Below is a small trained network, with its code and all its weights. Each question gives an input and a target symbol and asks what happens when units are switched off, that is, made to give their printed mean instead of their output.

import numpy as np


def w(rows, s, z=0):
    codes = np.array(rows[::2]) - 128.0
    scale = np.full(codes.shape[1], s)
    scale[-1] = z or s
    return codes * scale


def f(y):
    return y / 2 * (1 + np.tanh(0.7978845608 * (y + 0.044715 * y**3)))


def softmax(a):
    e = np.exp(a - a.max(-1, keepdims=True))
    return e / e.sum(-1, keepdims=True)


def log_softmax(a):
    a = a - a.max(-1, keepdims=True)
    return a - np.log(np.exp(a).sum(-1, keepdims=True))


def net(x, mask):
    ids = ['Ξαβδεηλτφψ'.index(c) for c in x.split()]
    T = len(ids)
    res = E[ids] + P[:T]
    u = 0
    for l in range(2):
        r = res
        for j in range(2):
            rows = slice(2 * j, 2 * j + 2)
            q, k, v = (r @ M[l][rows].T for M in (Q, K, V))
            z = softmax(np.where(np.tri(T) > 0, q @ k.T / 2**0.5, -1e9)) @ v
            o = O[l][rows]
            res = res + np.where(mask[u + j], z, o[:, -1]) @ o[:, :-1]
        u += 2
        y = f(res @ A[l][:, :-1].T + A[l][:, -1])
        res = res + np.where(mask[u : u + 8], y, B[l][:, -1]) @ B[l][:, :-1]
        u += 8
    return log_softmax(res[-1] @ U[:, :-1].T + U[:, -1])


Q, K, V, O, A, B = {}, {}, {}, {}, {}, {}
E = w([
[141,147,93],'Ξ',
[146,151,93],'α',
[144,147,92],'β',
[142,145,94],'δ',
[141,147,94],'ε',
[144,151,92],'η',
[147,145,94],'λ',
[144,149,93],'τ',
[72,154,92],'φ',
[59,1,173],'ψ',
],0.019)
P = w([
[64,193,42],'0',
[153,30,58],'1',
[109,243,98],'2',
[153,42,97],'3',
[96,254,169],'4',
[167,46,139],'5',
[83,239,207],'6',
[204,62,152],'7',
[71,227,207],'8',
],0.0092)
Q[0] = w([
[149,86,36],'0.h1',
[145,126,205],'0.h1',
[177,248,132],'0.h2',
[145,177,150],'0.h2',
],0.014)
K[0] = w([
[115,112,238],'0.h1',
[76,135,1],'0.h1',
[165,182,134],'0.h2',
[99,151,140],'0.h2',
],0.0098)
V[0] = w([
[67,68,146],'0.h1',
[47,82,190],'0.h1',
[80,255,198],'0.h2',
[21,127,220],'0.h2',
],0.0079)
O[0] = w([
[231,79,15,250],'0.h1',
[143,109,43,143],'0.h1',
[2,151,74,89],'0.h2',
[73,31,70,178],'0.h2',
],0.0062,0.0016)
A[0] = w([
[128,60,228,60],'0.n1',
[137,250,153,139],'0.n2',
[203,172,162,133],'0.n3',
[195,130,115,100],'0.n4',
[170,90,171,35],'0.n5',
[101,76,99,240],'0.n6',
[142,125,218,5],'0.n7',
[96,142,204,235],'0.n8',
],0.015,0.0029)
B[0] = w([
[50,87,110,187],'0.n1',
[106,111,4,255],'0.n2',
[40,68,255,144],'0.n3',
[35,139,99,166],'0.n4',
[65,170,75,156],'0.n5',
[193,129,168,207],'0.n6',
[98,171,124,135],'0.n7',
[167,66,139,181],'0.n8',
],0.0074,0.01)
Q[1] = w([
[84,90,154],'1.h1',
[86,187,161],'1.h1',
[113,224,54],'1.h2',
[2,124,157],'1.h2',
],0.0067)
K[1] = w([
[184,86,123],'1.h1',
[252,188,123],'1.h1',
[201,184,100],'1.h2',
[155,131,181],'1.h2',
],0.011)
V[1] = w([
[109,254,88],'1.h1',
[107,148,203],'1.h1',
[236,181,186],'1.h2',
[108,36,72],'1.h2',
],0.0083)
O[1] = w([
[161,156,206,113],'1.h1',
[215,28,107,62],'1.h1',
[20,28,254,5],'1.h2',
[188,82,178,220],'1.h2',
],0.0062,0.014)
A[1] = w([
[110,190,75,75],'1.n1',
[3,159,181,86],'1.n2',
[123,135,57,177],'1.n3',
[19,140,209,89],'1.n4',
[76,82,114,146],'1.n5',
[234,138,106,254],'1.n6',
[162,79,75,223],'1.n7',
[83,210,95,26],'1.n8',
],0.012,0.004)
B[1] = w([
[119,64,154,231],'1.n1',
[31,166,85,136],'1.n2',
[130,108,129,252],'1.n3',
[120,2,198,129],'1.n4',
[130,203,173,145],'1.n5',
[92,185,165,210],'1.n6',
[147,145,143,209],'1.n7',
[198,71,168,213],'1.n8',
],0.0086,0.019)
U = w([
[115,147,96,12],'Ξ',
[108,144,96,26],'α',
[107,142,102,47],'β',
[186,64,164,208],'δ',
[101,147,108,85],'ε',
[113,138,107,47],'η',
[36,128,88,254],'λ',
[96,148,124,113],'τ',
[113,241,115,229],'φ',
[117,118,7,131],'ψ',
],0.012,0.0056)

Each question gives the input, a string of symbols that net reads in full, and the target symbol t.
The units are the heads (2 rows each of Q, K, V and O) and the neurons (one row each of A and B). Each row of codes is followed by its name. A weight is (code - 128) times the scale printed after its matrix; where a second scale follows, it is the last column's (O, A, B and U).
mask holds one flag per unit, layer by layer, with each layer's heads first. A switched-off unit (its flag False) gives its mean, the last column of its rows in O or B, instead of its output. The means were averaged over made-up inputs and are rounded, as every weight is.
A unit's drop is (log p(t) with every unit on - log p(t) with that unit switched off) / (log p(t) with every unit on - log p(t) with every unit switched off).
The circuit of an input: a set's keep is (log p(t) with only the set's units on - log p(t) with every unit switched off) / (log p(t) with every unit on - log p(t) with every unit switched off). Starting from the 12 units with the biggest drops (on a tie, the unit counted first), units are removed one at a time, each time the one whose removal leaves the highest keep (on an exact tie, the one counted first), for as long as the keep stays at least 0.8.
units of the circuit, in order: the units of the circuit, biggest drop first
unit that matters most: the unit with the biggest drop
k most important neurons: the k neurons with the biggest drops, biggest first
heads that matter: for each layer, one digit per head in row order, 1 if its drop is at least 0.15 and else 0, layers parted by /
input β φ φ λ φ ψ ψ α, target ψ: units of the circuit, in order -> 0.h1
input φ φ φ ψ φ η φ η, target φ: units of the circuit, in order -> 1.n6, 1.n8
input Ξ φ δ λ φ ψ φ α, target ψ: units of the circuit, in order -> 0.n1, 1.h1
input φ λ ε φ φ, target λ: units of the circuit, in order -> 1.h2, 0.h2
input ψ ε φ ψ Ξ α ψ ψ φ, target ψ: units of the circuit, in order -> 1.n6, 0.n2
input δ λ δ α, target λ: units of the circuit, in order -> 0.n3, 1.h2, 0.h2, 1.n8
input λ ε β, target δ: 3 most important neurons -> 1.n8, 0.n2, 1.n1
input ε φ α λ, target φ: 3 most important neurons -> 1.n1, 1.n8, 1.n3
input δ β λ λ, target λ: heads that matter -> 11 / 01
input φ ψ λ φ τ ψ ψ λ, target ψ: 3 most important neurons -> 0.n4, 0.n1, 1.n8
input φ φ ε λ ψ ψ φ β Ξ, target δ: units of the circuit, in order -> 1.n8, 1.n1, 1.n2
input φ φ Ξ φ β ε, target φ: heads that matter -> 00 / 00
input φ α ψ ψ ψ ε, target ψ: heads that matter -> 10 / 10
input ψ λ ψ β ε, target δ: unit that matters most -> 0.n4
input φ τ λ ψ φ λ δ, target δ: units of the circuit, in order -> 1.n8, 0.h2, 1.n1, 1.n2
input φ β ε ψ φ φ ψ, target ψ: 2 most important neurons -> 0.n1, 1.n6
input φ φ φ α φ, target λ: units of the circuit, in order -> 1.h2, 0.h2, 0.n2
input λ ψ δ φ φ ψ φ λ, target ψ: 2 most important neurons -> 0.n1, 0.n4
input φ φ ψ η φ α, target φ: units of the circuit, in order -> 0.n2, 1.n8, 1.n1
input φ β φ δ φ δ, target φ: heads that matter -> 00 / 00
input ψ φ η φ φ φ ψ δ, target ψ: 4 most important neurons -> 0.n1, 0.n4, 1.n8, 0.n8
input ψ ψ λ ψ ψ β, target ψ: unit that matters most -> 0.n4
